Below are the code and all the weights of a small trained network. Each question names an input and a class and asks about switching units off, where a switched-off unit gives its printed mean instead of its output.

import numpy as np


def w(rows, s, z=0):
    codes = np.array(rows[::2]) - 128.0
    scale = np.full(codes.shape[1], s)
    scale[-1] = z or s
    return codes * scale


def norm(h):
    return h / np.sqrt((h * h).mean(-1, keepdims=True) + 1e-5)


def f(y):
    return y / 2 * (1 + np.tanh(0.7978845608 * (y + 0.044715 * y**3)))


def log_softmax(a):
    a = a - a.max(-1, keepdims=True)
    return a - np.log(np.exp(a).sum(-1, keepdims=True))


def net(x, mask):
    res = np.array(x, float).reshape(1, 7) / 4 @ E
    u = 0
    for l in range(4):
        y = f(norm(res) @ A[l][:, :-1].T + A[l][:, -1])
        res = res + np.where(mask[u : u + 7], y, B[l][:, -1]) @ B[l][:, :-1]
        u += 7
    return log_softmax(norm(res)[-1] @ U[:, :-1].T + U[:, -1])


A, B = {}, {}
E = w([
[165,150,149,201,107],'x0',
[181,224,98,122,43],'x1',
[42,30,113,164,94],'x2',
[102,2,65,165,155],'x3',
[129,209,85,87,86],'x4',
[92,198,147,204,113],'x5',
[158,73,140,151,121],'x6',
],0.0054)
A[0] = w([
[217,14,165,72,163,250],'L0N0',
[105,95,218,69,83,186],'L0N1',
[132,164,16,157,246,184],'L0N2',
[145,190,109,112,244,84],'L0N3',
[157,254,169,248,147,130],'L0N4',
[159,45,220,214,186,179],'L0N5',
[209,174,123,114,94,120],'L0N6',
],0.0065,0.0022)
B[0] = w([
[130,167,129,69,1,253],'L0N0',
[63,93,81,157,110,165],'L0N1',
[201,101,190,118,71,165],'L0N2',
[113,183,194,67,156,159],'L0N3',
[99,205,87,155,224,219],'L0N4',
[156,168,228,140,94,236],'L0N5',
[131,104,126,204,72,179],'L0N6',
],0.0082,0.0044)
A[1] = w([
[124,186,57,113,119,235],'L1N0',
[159,128,23,181,118,251],'L1N1',
[86,82,127,110,134,115],'L1N2',
[148,124,161,12,139,95],'L1N3',
[144,113,184,136,156,216],'L1N4',
[78,131,159,117,52,49],'L1N5',
[65,124,119,79,91,130],'L1N6',
],0.011,0.0015)
B[1] = w([
[255,69,138,178,93,252],'L1N0',
[160,173,127,113,63,202],'L1N1',
[108,206,129,186,156,164],'L1N2',
[16,151,209,89,122,254],'L1N3',
[61,101,113,102,103,174],'L1N4',
[65,119,102,102,140,250],'L1N5',
[132,182,13,147,210,217],'L1N6',
],0.0088,0.0038)
A[2] = w([
[137,167,56,2,191,53],'L2N0',
[187,142,102,51,200,22],'L2N1',
[137,101,37,119,228,136],'L2N2',
[106,176,159,128,240,1],'L2N3',
[96,137,186,189,96,35],'L2N4',
[94,33,174,140,106,140],'L2N5',
[60,42,225,90,84,202],'L2N6',
],0.0075,0.00088)
B[2] = w([
[83,108,128,126,192,160],'L2N0',
[92,25,176,79,95,126],'L2N1',
[119,77,88,91,163,130],'L2N2',
[131,96,232,182,178,153],'L2N3',
[92,98,104,123,139,163],'L2N4',
[64,134,176,87,74,173],'L2N5',
[97,175,164,1,62,253],'L2N6',
],0.0077,0.005)
A[3] = w([
[100,152,117,193,63,178],'L3N0',
[125,190,149,86,233,214],'L3N1',
[137,49,168,105,93,253],'L3N2',
[73,78,159,99,163,123],'L3N3',
[163,109,95,200,136,99],'L3N4',
[209,104,111,105,150,113],'L3N5',
[169,60,88,206,1,142],'L3N6',
],0.0095,0.0017)
B[3] = w([
[131,150,177,2,128,204],'L3N0',
[124,49,121,244,149,213],'L3N1',
[127,226,130,89,137,195],'L3N2',
[122,159,169,211,75,204],'L3N3',
[91,100,144,142,157,164],'L3N4',
[159,164,187,151,118,142],'L3N5',
[127,144,147,150,168,252],'L3N6',
],0.0088,0.0041)
U = w([
[149,93,30,119,140,160],'0',
[154,90,121,50,109,44],'1',
[252,206,133,166,50,161],'2',
[128,129,179,200,210,188],'3',
[58,158,192,65,50,199],'4',
[109,47,86,124,139,80],'5',
[156,66,165,88,109,2],'6',
],0.015,0.0056)

Each question gives the input, the list of numbers given to net, and the class t.
The units are the neurons (one row each of A and B). Each row of codes is followed by its name. A weight is (code - 128) times the scale printed after its matrix; where a second scale follows, it is the last column's (A, B and U).
mask holds one flag per neuron, layer by layer. A switched-off neuron (its flag False) gives its mean, the last column of its row in B, instead of its output. The means were averaged over made-up inputs and are rounded, as every weight is.
A unit's drop is (log p(t) with every unit on - log p(t) with that unit switched off) / (log p(t) with every unit on - log p(t) with every unit switched off).
most important unit: the unit with the biggest drop
top k neurons: the k neurons with the biggest drops, biggest first
k most important neurons of layer l: the k neurons of layer l with the biggest drops, biggest first
drop of u: that unit's drop, to one decimal
input [-7,-1,5,-1,8,-2,-7], class 3: 2 most important neurons of layer 1 => (L1N6, L1N3)
input [2,-8,4,-4,8,-6,2], class 3: most important unit => L1N6
input [-2,-4,3,-7,5,-5,2], class 5: top 2 neurons => (L1N6, L0N1)
input [3,-6,-7,-8,0,-4,-2], class 3: top 2 neurons => (L0N4, L3N1)
input [-4,-1,8,-8,-8,6,-4], class 3: top 3 neurons => (L0N2, L0N6, L1N3)
input [-5,5,7,-4,-2,-8,7], class 0: 4 most important neurons of layer 0 => (L0N1, L0N5, L0N2, L0N3)
input [2,3,7,5,7,7,4], class 2: top 2 neurons => (L1N1, L0N5)
input [-6,8,4,2,0,0,3], class 2: top 3 neurons => (L1N1, L0N5, L0N3)
input [-6,3,-5,-2,3,2,-4], class 2: top 2 neurons => (L1N0, L0N6)
input [-6,0,4,-6,-3,1,-1], class 0: top 2 neurons => (L0N1, L1N6)
input [-4,0,7,-8,-3,2,-4], class 0: drop of L0N1 => 0.1
input [4,-4,8,-3,3,2,-6], class 3: drop of L0N0 => 0.3
input [-7,-4,0,-8,6,1,5], class 3: drop of L1N6 => 0.5
input [5,3,1,5,7,7,-6], class 2: drop of L3N3 => 0.0
input [2,-7,-2,-5,-3,7,-3], class 3: most important unit => L0N4
